Below are the code and all the weights of a small trained network. Each question names an input and a target symbol and asks about switching units off, where a switched-off unit gives its printed mean instead of its output.

import numpy as np


def w(rows, s, z=0):
    codes = np.array(rows[::2]) - 128.0
    scale = np.full(codes.shape[1], s)
    scale[-1] = z or s
    return codes * scale


def norm(h):
    return h / np.sqrt((h * h).mean(-1, keepdims=True) + 1e-5)


def f(y):
    return np.maximum(y, 0)


def softmax(a):
    e = np.exp(a - a.max(-1, keepdims=True))
    return e / e.sum(-1, keepdims=True)


def log_softmax(a):
    a = a - a.max(-1, keepdims=True)
    return a - np.log(np.exp(a).sum(-1, keepdims=True))


def net(x, mask):
    ids = ['ΛΞΠΣΦαβγδεζημτψω'.index(c) for c in x.split()]
    T = len(ids)
    res = E[ids] + P[:T]
    r = norm(res)
    for j in range(3):
        rows = slice(3 * j, 3 * j + 3)
        q, k, v = (r @ M[0][rows].T for M in (Q, K, V))
        z = softmax(np.where(np.tri(T) > 0, q @ k.T / 3**0.5, -1e9)) @ v
        o = O[0][rows]
        res = res + np.where(mask[j], z, o[:, -1]) @ o[:, :-1]
    y = f(norm(res) @ A[0][:, :-1].T + A[0][:, -1])
    res = res + np.where(mask[3:15], y, B[0][:, -1]) @ B[0][:, :-1]
    return log_softmax(norm(res)[-1] @ U[:, :-1].T + U[:, -1])


Q, K, V, O, A, B = {}, {}, {}, {}, {}, {}
E = w([
[134,37,128,29,123,105,166,124,188,193,152,190],'Λ',
[109,96,122,176,84,86,85,115,220,115,154,222],'Ξ',
[124,169,162,104,195,140,174,71,184,104,177,187],'Π',
[57,194,146,138,144,85,109,87,107,129,210,167],'Σ',
[47,114,149,64,184,79,99,200,171,107,122,132],'Φ',
[124,103,58,151,122,110,64,130,113,208,179,132],'α',
[62,184,87,88,61,121,122,150,248,118,139,97],'β',
[89,103,132,158,58,4,180,75,141,104,127,191],'γ',
[140,40,94,141,55,169,105,122,157,97,119,117],'δ',
[144,82,91,154,153,78,171,64,156,80,101,63],'ε',
[95,176,96,51,75,127,68,124,113,82,97,178],'ζ',
[188,181,107,75,176,113,158,109,159,129,44,118],'η',
[131,124,97,144,123,174,186,158,124,166,44,191],'μ',
[55,147,124,207,86,178,172,178,160,125,141,132],'τ',
[194,132,127,171,159,149,107,164,165,110,157,191],'ψ',
[160,110,118,129,163,144,139,158,56,143,188,147],'ω',
],0.021)
P = w([
[119,51,163,2,124,216,169,73,196,200,117,198],'0',
[69,81,64,103,186,168,95,68,142,168,106,206],'1',
[70,93,60,127,177,146,102,92,125,163,96,203],'2',
[89,104,51,137,170,138,106,119,131,131,117,186],'3',
[113,123,48,130,138,127,124,129,122,118,136,180],'4',
[108,127,51,132,137,109,139,173,110,109,130,166],'5',
[138,153,45,131,117,89,142,175,108,69,113,142],'6',
[159,156,26,136,98,93,159,190,98,73,139,148],'7',
[178,171,24,129,79,98,184,204,86,35,165,133],'8',
],0.0088)
Q[0] = w([
[153,99,166,122,135,93,105,135,153,74,209,104],'head 0',
[154,94,212,182,131,155,120,119,130,132,91,97],'head 0',
[91,96,79,106,136,128,145,109,104,86,110,173],'head 0',
[112,128,181,87,120,131,132,133,92,158,136,111],'head 1',
[144,97,96,114,129,70,141,146,137,88,208,105],'head 1',
[100,115,11,90,140,101,177,113,86,92,134,170],'head 1',
[166,127,139,85,104,116,146,148,120,130,192,64],'head 2',
[154,86,253,143,121,153,79,113,53,163,133,97],'head 2',
[109,102,114,118,124,155,127,104,113,149,106,79],'head 2',
],0.019)
K[0] = w([
[108,145,120,106,106,81,74,121,144,159,128,71],'head 0',
[60,96,158,64,179,158,101,55,178,185,186,147],'head 0',
[182,171,82,159,128,132,161,184,72,119,126,86],'head 0',
[147,88,155,118,100,112,109,83,178,148,119,104],'head 1',
[141,147,70,123,92,72,146,169,101,95,105,127],'head 1',
[194,206,113,182,102,144,162,250,53,62,117,92],'head 1',
[93,139,154,143,93,78,130,108,151,136,96,150],'head 2',
[43,112,186,74,164,179,95,27,215,218,127,124],'head 2',
[124,109,146,149,133,142,115,96,147,121,128,178],'head 2',
],0.017)
V[0] = w([
[153,16,133,151,153,173,83,90,107,71,132,69],'head 0',
[97,53,183,144,84,64,142,116,87,11,125,187],'head 0',
[147,181,155,158,225,87,239,112,116,69,104,101],'head 0',
[113,146,111,31,149,134,134,181,60,47,141,134],'head 1',
[90,101,117,108,165,48,122,162,197,172,241,48],'head 1',
[178,33,118,119,162,55,187,127,99,160,112,158],'head 1',
[186,171,180,148,143,52,59,146,171,160,168,163],'head 2',
[151,158,117,136,137,167,146,212,96,115,177,102],'head 2',
[89,143,112,127,123,82,160,82,69,195,175,164],'head 2',
],0.012)
O[0] = w([
[197,85,173,124,145,115,44,70,127,144,161,71,48],'head 0',
[97,128,174,76,118,19,94,111,135,137,165,105,99],'head 0',
[96,151,138,100,122,197,115,16,156,222,115,132,40],'head 0',
[85,67,99,125,253,126,128,125,75,157,98,134,179],'head 1',
[151,108,157,193,126,163,200,121,157,190,179,67,1],'head 1',
[183,120,140,152,122,123,115,77,24,163,135,151,144],'head 1',
[188,117,176,179,148,106,94,168,193,159,142,219,163],'head 2',
[174,103,13,134,143,132,51,153,197,98,182,172,166],'head 2',
[139,201,124,104,156,108,152,150,98,213,168,95,98],'head 2',
],0.0062,0.009)
A[0] = w([
[132,175,195,109,91,95,177,78,149,55,117,148,92],'neuron 0',
[170,47,59,154,123,161,124,107,169,120,35,79,102],'neuron 1',
[54,175,113,94,87,109,18,121,145,137,157,115,155],'neuron 2',
[95,164,59,114,81,113,174,159,186,129,139,67,107],'neuron 3',
[57,104,151,109,168,145,109,89,190,194,84,178,81],'neuron 4',
[199,206,156,162,51,130,157,86,83,129,156,82,42],'neuron 5',
[69,165,176,126,181,178,101,88,143,40,206,165,123],'neuron 6',
[156,141,193,145,138,216,151,169,61,126,235,108,79],'neuron 7',
[121,126,97,112,129,74,160,186,96,72,128,65,40],'neuron 8',
[135,110,123,157,153,96,87,11,188,144,113,67,3],'neuron 9',
[32,163,157,235,151,121,81,107,101,80,214,110,51],'neuron 10',
[163,133,140,239,155,133,209,184,167,128,181,98,140],'neuron 11',
],0.011,0.0025)
B[0] = w([
[124,128,87,176,114,118,110,56,116,91,164,139,173],'neuron 0',
[165,182,143,141,61,98,127,155,126,163,158,58,196],'neuron 1',
[142,106,126,197,174,129,150,177,78,76,108,138,255],'neuron 2',
[141,96,128,190,180,179,161,105,115,106,166,115,233],'neuron 3',
[184,134,75,113,86,90,160,166,154,130,96,90,197],'neuron 4',
[102,142,92,154,149,113,64,192,139,136,104,130,137],'neuron 5',
[104,180,186,96,136,99,101,151,166,153,100,113,224],'neuron 6',
[166,135,185,164,217,134,152,70,112,116,109,129,160],'neuron 7',
[148,140,109,69,152,127,71,107,170,135,147,72,230],'neuron 8',
[71,120,158,187,167,156,71,150,176,133,79,186,146],'neuron 9',
[181,136,162,136,5,129,173,198,134,200,180,86,160],'neuron 10',
[89,117,91,47,120,161,47,110,139,140,155,175,222],'neuron 11',
],0.013,0.0059)
U = w([
[163,106,136,186,57,80,125,191,175,99,96,214,221],'Λ',
[201,75,174,130,190,135,210,114,51,122,133,155,166],'Ξ',
[27,89,124,102,87,231,156,164,144,134,192,134,56],'Π',
[241,233,110,77,138,130,166,84,138,118,90,96,1],'Σ',
[64,96,106,134,91,32,183,39,105,120,176,179,62],'Φ',
[84,166,109,89,108,149,116,146,3,38,71,171,88],'α',
[144,4,121,23,109,90,229,143,135,173,147,150,147],'β',
[165,79,65,185,189,132,113,152,2,210,162,126,131],'γ',
[106,235,163,55,170,92,180,69,161,131,165,165,45],'δ',
[197,116,179,74,155,206,68,168,109,138,137,197,41],'ε',
[180,83,155,90,53,134,72,130,77,82,155,27,183],'ζ',
[76,113,149,193,127,128,73,86,134,179,66,85,128],'η',
[83,228,163,143,95,61,173,165,77,174,203,134,175],'μ',
[124,161,76,119,65,181,192,131,81,181,25,162,175],'τ',
[119,134,97,199,157,175,224,144,153,45,155,96,134],'ψ',
[57,91,128,70,184,58,124,210,120,121,86,77,148],'ω',
],0.0059,0.0012)

Each question gives the input, a string of symbols that net reads in full, and the target symbol t.
The units are the heads (3 rows each of Q, K, V and O) and the neurons (one row each of A and B). Each row of codes is followed by its name. A weight is (code - 128) times the scale printed after its matrix; where a second scale follows, it is the last column's (O, A, B and U).
mask holds one flag per unit, heads first, then neurons. A switched-off unit (its flag False) gives its mean, the last column of its rows in O or B, instead of its output. The means were averaged over made-up inputs and are rounded, as every weight is.
A unit's drop is (log p(t) with every unit on - log p(t) with that unit switched off) / (log p(t) with every unit on - log p(t) with every unit switched off).
The circuit of an input: a set's keep is (log p(t) with only the set's units on - log p(t) with every unit switched off) / (log p(t) with every unit on - log p(t) with every unit switched off). Starting from the 12 units with the biggest drops (on a tie, the unit counted first), units are removed one at a time, each time the one whose removal leaves the highest keep (on an exact tie, the one counted first), for as long as the keep stays at least 0.8.
circuit, biggest first: the units of the circuit, biggest drop first
k most important neurons: the k neurons with the biggest drops, biggest first
heads that matter: for each layer, one digit per head in row order, 1 if its drop is at least 0.15 and else 0, layers parted by /
drop when u is switched off: that unit's drop, to one decimal
input ζ Λ δ η β ψ Φ ω μ, target γ: circuit, biggest first => [head 1]
input ζ α Λ μ Σ ψ Φ Σ, target Λ: heads that matter => 001
input ψ ζ μ μ Ξ, target α: circuit, biggest first => [head 1; head 2]
input ψ τ τ Λ ψ ψ ψ β α, target Λ: heads that matter => 001
input ζ Φ δ Ξ, target ζ: circuit, biggest first => [head 0; head 2]
input α ω Λ ψ Φ, target Λ: circuit, biggest first => [head 2; head 1]
input ψ α ψ ψ α τ Σ, target ψ: circuit, biggest first => [head 1; neuron 3]
input ψ ψ Φ ε Λ, target η: circuit, biggest first => [head 0; neuron 9]
input β ψ δ ζ η η, target τ: heads that matter => 100
input α Π α Φ ζ, target ω: heads that matter => 010
input ψ β Φ ω Σ, target γ: heads that matter => 111
input ζ β μ ψ ζ ε α τ Ξ, target ψ: circuit, biggest first => [neuron 3; head 2; head 1]
input μ Π Σ δ, target ζ: circuit, biggest first => [neuron 1; head 2]
input Λ τ Φ ζ, target ψ: circuit, biggest first => [head 1; neuron 3; neuron 2]
input γ Ξ ζ τ Λ, target ψ: circuit, biggest first => [head 1; neuron 3; head 2]
input β μ ζ Λ Φ ω, target Ξ: circuit, biggest first => [neuron 7; head 2]
input β β ψ Φ ζ Φ ζ ε, target ω: 2 most important neurons => [neuron 9; neuron 4]
input ζ ζ β ψ Φ η α, target τ: circuit, biggest first => [head 0]
input γ Λ ζ α α β, target Π: 2 most important neurons => [neuron 11; neuron 3]
input ζ α Λ μ Φ ω Ξ β δ, target ζ: circuit, biggest first => [neuron 1; head 0]
input β α ω ζ β Λ Π ψ Φ, target Λ: circuit, biggest first => [head 2]
input Σ α β Λ τ α, target ψ: drop when head 1 is switched off => 0.5
input Φ δ Φ, target ζ: drop when head 1 is switched off => 0.1
input Π β ε, target η: drop when head 0 is switched off => 0.4
input ψ ψ Φ τ, target Π: drop when neuron 11 is switched off => 0.7
